Here is a tiny trained network, its code and every weight. The questions are about switching its units off for an input and a class, where a switched-off unit gives its printed mean instead of its output.

import numpy as np


def w(rows, s, z=0):
    codes = np.array(rows[::2]) - 128.0
    scale = np.full(codes.shape[1], s)
    scale[-1] = z or s
    return codes * scale


def norm(h):
    return h / np.sqrt((h * h).mean(-1, keepdims=True) + 1e-5)


def f(y):
    return np.maximum(y, 0)


def log_softmax(a):
    a = a - a.max(-1, keepdims=True)
    return a - np.log(np.exp(a).sum(-1, keepdims=True))


def net(x, mask):
    res = np.array(x, float).reshape(1, 8) / 4 @ E
    u = 0
    for l in range(2):
        y = f(norm(res) @ A[l][:, :-1].T + A[l][:, -1])
        res = res + np.where(mask[u : u + 15], y, B[l][:, -1]) @ B[l][:, :-1]
        u += 15
    return log_softmax(norm(res)[-1] @ U[:, :-1].T + U[:, -1])


A, B = {}, {}
E = w([
[127,126,130,128,126,129,128,127],'x0',
[192,132,218,27,157,4,185,121],'x1',
[158,236,141,177,189,133,105,133],'x2',
[154,122,94,34,160,186,93,104],'x3',
[125,128,126,125,129,126,127,131],'x4',
[70,192,146,114,61,130,160,53],'x5',
[151,122,208,120,85,160,87,154],'x6',
[125,127,128,131,127,124,127,126],'x7',
],0.0023)
A[0] = w([
[171,90,155,104,171,92,131,144,129],'L0N1',
[191,94,135,70,147,181,149,90,131],'L0N2',
[151,68,100,157,143,141,88,166,101],'L0N3',
[151,138,92,65,162,224,126,121,83],'L0N4',
[121,67,135,195,99,67,136,132,71],'L0N5',
[175,178,158,101,129,111,149,139,92],'L0N6',
[105,88,50,120,147,89,181,77,104],'L0N7',
[108,171,149,90,39,158,128,93,107],'L0N8',
[146,93,160,184,106,86,141,110,128],'L0N9',
[111,128,80,192,102,211,89,147,251],'L0N10',
[74,189,94,98,124,133,76,172,96],'L0N11',
[94,205,131,150,119,122,145,37,136],'L0N12',
[127,101,235,98,37,134,2,144,114],'L0N13',
[215,74,136,142,158,90,111,148,90],'L0N14',
[176,197,165,211,179,144,155,78,111],'L0N15',
],0.0043,0.0032)
B[0] = w([
[172,139,125,188,81,143,104,85,188],'L0N1',
[37,167,148,146,70,52,66,221,177],'L0N2',
[85,129,201,143,184,128,187,42,167],'L0N3',
[75,183,164,118,56,76,52,200,166],'L0N4',
[53,206,144,97,110,86,59,161,156],'L0N5',
[189,142,110,161,78,84,113,76,164],'L0N6',
[228,188,131,71,130,195,203,200,170],'L0N7',
[68,145,162,158,254,122,192,54,168],'L0N8',
[60,154,108,43,121,139,68,187,164],'L0N9',
[228,136,168,100,100,45,145,79,255],'L0N10',
[161,87,133,153,83,87,141,132,146],'L0N11',
[131,118,166,134,241,154,138,116,181],'L0N12',
[189,177,73,96,165,190,252,187,189],'L0N13',
[98,125,147,126,176,159,141,73,175],'L0N14',
[156,195,54,97,134,100,36,199,184],'L0N15',
],0.0031,0.0046)
A[1] = w([
[110,96,96,186,89,200,114,124,130],'L1N1',
[103,66,132,102,89,159,148,138,76],'L1N2',
[33,178,185,197,101,89,127,172,134],'L1N3',
[122,106,135,190,147,97,153,167,127],'L1N4',
[135,184,186,89,145,100,154,91,222],'L1N5',
[155,23,153,161,253,129,98,199,164],'L1N6',
[134,148,127,148,102,201,129,137,155],'L1N7',
[141,30,111,68,73,111,192,169,147],'L1N8',
[157,125,128,105,90,114,63,170,206],'L1N9',
[42,23,139,99,107,133,210,103,110],'L1N10',
[134,139,128,47,145,171,71,67,162],'L1N11',
[118,123,59,225,90,241,52,84,100],'L1N12',
[156,159,112,153,109,141,197,180,119],'L1N13',
[178,102,150,123,89,61,103,58,2],'L1N14',
[108,147,11,101,180,54,145,120,162],'L1N15',
],0.0048,0.0023)
B[1] = w([
[198,122,197,77,184,44,134,114,142],'L1N1',
[165,181,108,176,168,102,80,159,146],'L1N2',
[63,74,83,18,87,154,81,140,175],'L1N3',
[70,115,135,48,117,153,121,112,152],'L1N4',
[125,15,66,200,120,179,98,104,254],'L1N5',
[43,166,129,125,118,192,166,10,182],'L1N6',
[151,89,145,85,185,100,214,137,147],'L1N7',
[169,215,119,185,157,129,93,122,196],'L1N8',
[40,99,70,147,103,110,185,101,196],'L1N9',
[168,221,107,207,221,135,9,145,169],'L1N10',
[25,111,136,144,89,95,131,207,172],'L1N11',
[162,69,202,54,137,2,148,111,155],'L1N12',
[141,73,92,65,107,160,171,198,164],'L1N13',
[186,96,140,139,110,61,137,103,148],'L1N14',
[151,94,217,113,52,198,145,180,191],'L1N15',
],0.0037,0.0053)
U = w([
[226,59,182,102,118,2,132,73,101],'0',
[24,113,106,83,74,116,67,177,253],'1',
[192,240,89,186,192,122,26,165,59],'2',
[62,125,153,146,199,208,157,4,64],'3',
[214,121,125,89,124,219,215,200,46],'4',
[145,79,88,155,99,157,112,118,235],'5',
],0.0062,0.0013)

Each question gives the input, the list of numbers given to net, and the class t.
The units are the neurons (one row each of A and B). Each row of codes is followed by its name. A weight is (code - 128) times the scale printed after its matrix; where a second scale follows, it is the last column's (A, B and U).
mask holds one flag per neuron, layer by layer. A switched-off neuron (its flag False) gives its mean, the last column of its row in B, instead of its output. The means were averaged over made-up inputs and are rounded, as every weight is.
A unit's drop is (log p(t) with every unit on - log p(t) with that unit switched off) / (log p(t) with every unit on - log p(t) with every unit switched off).
The circuit of an input: a set's keep is (log p(t) with only the set's units on - log p(t) with every unit switched off) / (log p(t) with every unit on - log p(t) with every unit switched off). Starting from the 12 units with the biggest drops (on a tie, the unit counted first), units are removed one at a time, each time the one whose removal leaves the highest keep (on an exact tie, the one counted first), for as long as the keep stays at least 0.8.
circuit, biggest first: the units of the circuit, biggest drop first
unit that matters most: the unit with the biggest drop
top k neurons: the k neurons with the biggest drops, biggest first
top k neurons in layer l: the k neurons of layer l with the biggest drops, biggest first
input [8,-5,6,-8,6,3,-4,-5], class 1: circuit, biggest first : (L1N3, L1N12)
input [6,5,5,2,8,-5,0,8], class 5: unit that matters most : L0N10
input [4,2,-6,8,-8,-3,0,-4], class 1: top 2 neurons in layer 1 : (L1N9, L1N11)
input [-5,-5,5,-2,5,-6,-4,2], class 3: top 3 neurons in layer 0 : (L0N3, L0N1, L0N13)
input [-8,-4,0,-8,-5,-5,-5,5], class 1: top 2 neurons in layer 0 : (L0N5, L0N13)
input [-3,0,-8,-1,-5,-6,-8,-7], class 2: top 2 neurons in layer 1 : (L1N10, L1N8)
input [0,3,-3,-5,4,3,1,7], class 1: circuit, biggest first : (L1N3, L0N10)
input [6,-8,-3,5,-7,8,-3,4], class 0: circuit, biggest first : (L1N12, L1N1)
input [-8,2,4,6,8,7,-8,2], class 4: circuit, biggest first : (L1N15, L0N7)
input [0,-7,5,4,-3,-8,-4,1], class 3: top 4 neurons : (L1N6, L0N3, L0N1, L0N6)
input [1,-5,5,7,-2,1,-7,-2], class 1: circuit, biggest first : (L0N4, L1N11, L1N12)
input [-6,4,-5,-5,-1,-4,3,5], class 1: top 4 neurons : (L0N5, L0N10, L0N9, L1N3)
input [5,5,6,7,-7,2,7,-4], class 1: circuit, biggest first : (L1N11, L0N10)
input [7,-4,-1,2,-3,-3,-5,-2], class 4: top 3 neurons in layer 0 : (L0N7, L0N1, L0N6)
input [2,-7,-1,5,6,-8,-4,8], class 3: top 3 neurons : (L1N6, L0N3, L0N1)
input [2,-1,5,8,-6,-8,-3,-1], class 1: unit that matters most : L0N4
input [3,5,6,4,3,-6,-8,7], class 4: top 2 neurons : (L1N15, L0N10)
input [4,-7,-6,5,-7,-6,-2,-3], class 0: circuit, biggest first : (L1N12, L1N1)
input [-4,-4,6,1,1,-4,8,-6], class 4: circuit, biggest first : (L0N13, L1N10, L1N7)
input [2,-4,5,6,5,0,6,4], class 1: top neuron : (L0N4)
input [5,4,-7,3,-2,-5,-7,8], class 2: top 3 neurons : (L1N8, L1N10, L0N10)
input [5,-2,5,8,-5,5,-4,-3], class 1: circuit, biggest first : (L1N11, L0N4)
input [-8,2,6,2,-8,1,-8,-1], class 4: circuit, biggest first : (L1N15, L1N10)
input [3,-5,-1,-2,-7,7,-8,3], class 4: top 2 neurons : (L0N7, L1N15)
input [8,-4,-7,-4,-5,3,-8,7], class 4: top 3 neurons : (L0N7, L1N15, L1N13)
